Here is a tiny trained network, its code and every weight. The questions are about switching its units off for an input and a target symbol, where a switched-off unit gives its printed mean instead of its output.

import numpy as np


def w(rows, s, z=0):
    codes = np.array(rows[::2]) - 128.0
    scale = np.full(codes.shape[1], s)
    scale[-1] = z or s
    return codes * scale


def f(y):
    return y / 2 * (1 + np.tanh(0.7978845608 * (y + 0.044715 * y**3)))


def softmax(a):
    e = np.exp(a - a.max(-1, keepdims=True))
    return e / e.sum(-1, keepdims=True)


def log_softmax(a):
    a = a - a.max(-1, keepdims=True)
    return a - np.log(np.exp(a).sum(-1, keepdims=True))


def net(x, mask):
    ids = ['Ξαεζλπσω'.index(c) for c in x.split()]
    T = len(ids)
    res = E[ids] + P[:T]
    q, k, v = (res @ M[0].T for M in (Q, K, V))
    z = softmax(np.where(np.tri(T) > 0, q @ k.T / 3**0.5, -1e9)) @ v
    res = res + np.where(mask[0], z, O[0][:, -1]) @ O[0][:, :-1]
    y = f(res @ A[0][:, :-1].T + A[0][:, -1])
    res = res + np.where(mask[1:25], y, B[0][:, -1]) @ B[0][:, :-1]
    return log_softmax(res[-1] @ U[:, :-1].T + U[:, -1])


Q, K, V, O, A, B = {}, {}, {}, {}, {}, {}
E = w([
[52,61,164,157],'Ξ',
[145,163,164,101],'α',
[103,168,109,140],'ε',
[211,157,116,84],'ζ',
[166,69,3,156],'λ',
[185,200,38,108],'π',
[97,88,253,101],'σ',
[52,151,25,205],'ω',
],0.0061)
P = w([
[114,121,136,135],'0',
[111,115,111,74],'1',
[95,101,91,17],'2',
[173,116,141,165],'3',
[202,136,173,235],'4',
[111,165,121,86],'5',
[77,154,91,1],'6',
],0.0042)
Q[0] = w([
[83,153,67,5],'H1',
[195,203,149,221],'H1',
[227,87,116,159],'H1',
],0.024)
K[0] = w([
[143,110,187,251],'H1',
[82,48,116,56],'H1',
[43,165,135,98],'H1',
],0.024)
V[0] = w([
[159,82,1,120],'H1',
[230,105,198,44],'H1',
[239,209,10,39],'H1',
],0.0094)
O[0] = w([
[52,168,116,105,99],'H1',
[147,55,122,86,91],'H1',
[95,132,87,9,2],'H1',
],0.013,0.0025)
A[0] = w([
[126,83,128,86,160],'N1',
[117,129,122,136,105],'N2',
[95,82,203,129,46],'N3',
[164,152,145,101,24],'N4',
[183,90,170,122,204],'N5',
[216,181,62,125,20],'N6',
[157,138,174,100,56],'N7',
[137,74,4,173,5],'N8',
[113,138,126,167,112],'N9',
[119,117,137,132,51],'N10',
[104,126,135,152,118],'N11',
[141,140,97,109,172],'N12',
[128,124,133,116,58],'N13',
[119,129,106,131,15],'N14',
[104,136,163,120,50],'N15',
[116,112,141,135,54],'N16',
[105,161,130,118,101],'N17',
[134,140,102,112,163],'N18',
[138,129,115,118,170],'N19',
[129,138,147,116,47],'N20',
[65,126,122,79,12],'N21',
[128,131,125,121,26],'N22',
[127,167,198,103,129],'N23',
[84,164,97,147,159],'N24',
],0.015,0.0028)
B[0] = w([
[99,198,62,134,175],'N1',
[146,123,131,143,126],'N2',
[246,69,102,87,186],'N3',
[170,119,127,50,98],'N4',
[57,97,114,2,252],'N5',
[230,175,4,91,144],'N6',
[170,107,169,57,110],'N7',
[233,102,241,67,141],'N8',
[158,103,76,173,215],'N9',
[164,117,119,105,110],'N10',
[155,91,104,157,176],'N11',
[142,209,152,144,143],'N12',
[164,146,114,114,100],'N13',
[179,140,158,102,93],'N14',
[182,101,151,109,112],'N15',
[168,106,119,103,119],'N16',
[143,145,180,104,128],'N17',
[140,192,155,145,138],'N18',
[116,166,131,131,136],'N19',
[159,117,143,99,99],'N20',
[235,61,105,145,185],'N21',
[165,147,136,111,92],'N22',
[108,64,184,98,148],'N23',
[170,129,205,161,178],'N24',
],0.021,0.0033)
U = w([
[148,42,44,197,205],'Ξ',
[17,136,181,95,229],'α',
[13,193,148,245,137],'ε',
[72,215,43,70,176],'ζ',
[240,148,202,79,70],'λ',
[208,215,40,133,47],'π',
[161,45,157,6,5],'σ',
[166,149,252,191,103],'ω',
],0.0027,0.0031)

Each question gives the input, a string of symbols that net reads in full, and the target symbol t.
The units are the heads (3 rows each of Q, K, V and O) and the neurons (one row each of A and B). Each row of codes is followed by its name. A weight is (code - 128) times the scale printed after its matrix; where a second scale follows, it is the last column's (O, A, B and U).
mask holds one flag per unit, heads first, then neurons. A switched-off unit (its flag False) gives its mean, the last column of its rows in O or B, instead of its output. The means were averaged over made-up inputs and are rounded, as every weight is.
A unit's drop is (log p(t) with every unit on - log p(t) with that unit switched off) / (log p(t) with every unit on - log p(t) with every unit switched off).
The circuit of an input: a set's keep is (log p(t) with only the set's units on - log p(t) with every unit switched off) / (log p(t) with every unit on - log p(t) with every unit switched off). Starting from the 12 units with the biggest drops (on a tie, the unit counted first), units are removed one at a time, each time the one whose removal leaves the highest keep (on an exact tie, the one counted first), for as long as the keep stays at least 0.8.
circuit, biggest first: the units of the circuit, biggest drop first
unit that matters most: the unit with the biggest drop
k most important neurons: the k neurons with the biggest drops, biggest first
drop of u: that unit's drop, to one decimal
input ω ζ ε, target ω: circuit, biggest first : (H1 N24 N5 N17)
input σ Ξ Ξ, target σ: circuit, biggest first : (H1 N5 N3)
input Ξ ζ α Ξ α Ξ σ, target σ: unit that matters most : N3
input ε Ξ ζ ω, target ω: 3 most important neurons : (N8 N5 N24)
input ω λ Ξ, target ω: circuit, biggest first : (H1 N24 N5 N17)
input Ξ Ξ π σ π Ξ ω, target λ: circuit, biggest first : (H1 N21 N8 N24)
input Ξ σ ζ Ξ σ α ζ, target σ: circuit, biggest first : (H1 N5)
input α α ε α ω Ξ ε, target ω: circuit, biggest first : (H1 N24 N5)
input ζ π Ξ, target π: 3 most important neurons : (N21 N1 N5)
input ω Ξ λ, target ω: 2 most important neurons : (N24 N8)
input Ξ ε ω, target ω: 2 most important neurons : (N8 N24)
input α ε α α ε λ π, target π: 2 most important neurons : (N6 N5)
input ζ ζ π, target π: 2 most important neurons : (N21 N1)
input ε Ξ ε ε, target ε: 4 most important neurons : (N3 N21 N5 N8)
input π ζ α, target π: 2 most important neurons : (N21 N1)
input Ξ ε α α π λ σ, target λ: most important neuron : (N21)
input α Ξ Ξ σ, target σ: drop of N17 : 0.0
input Ξ ε α ζ ζ, target ζ: drop of N5 : 0.1
input Ξ α α λ, target λ: drop of N8 : 1.7
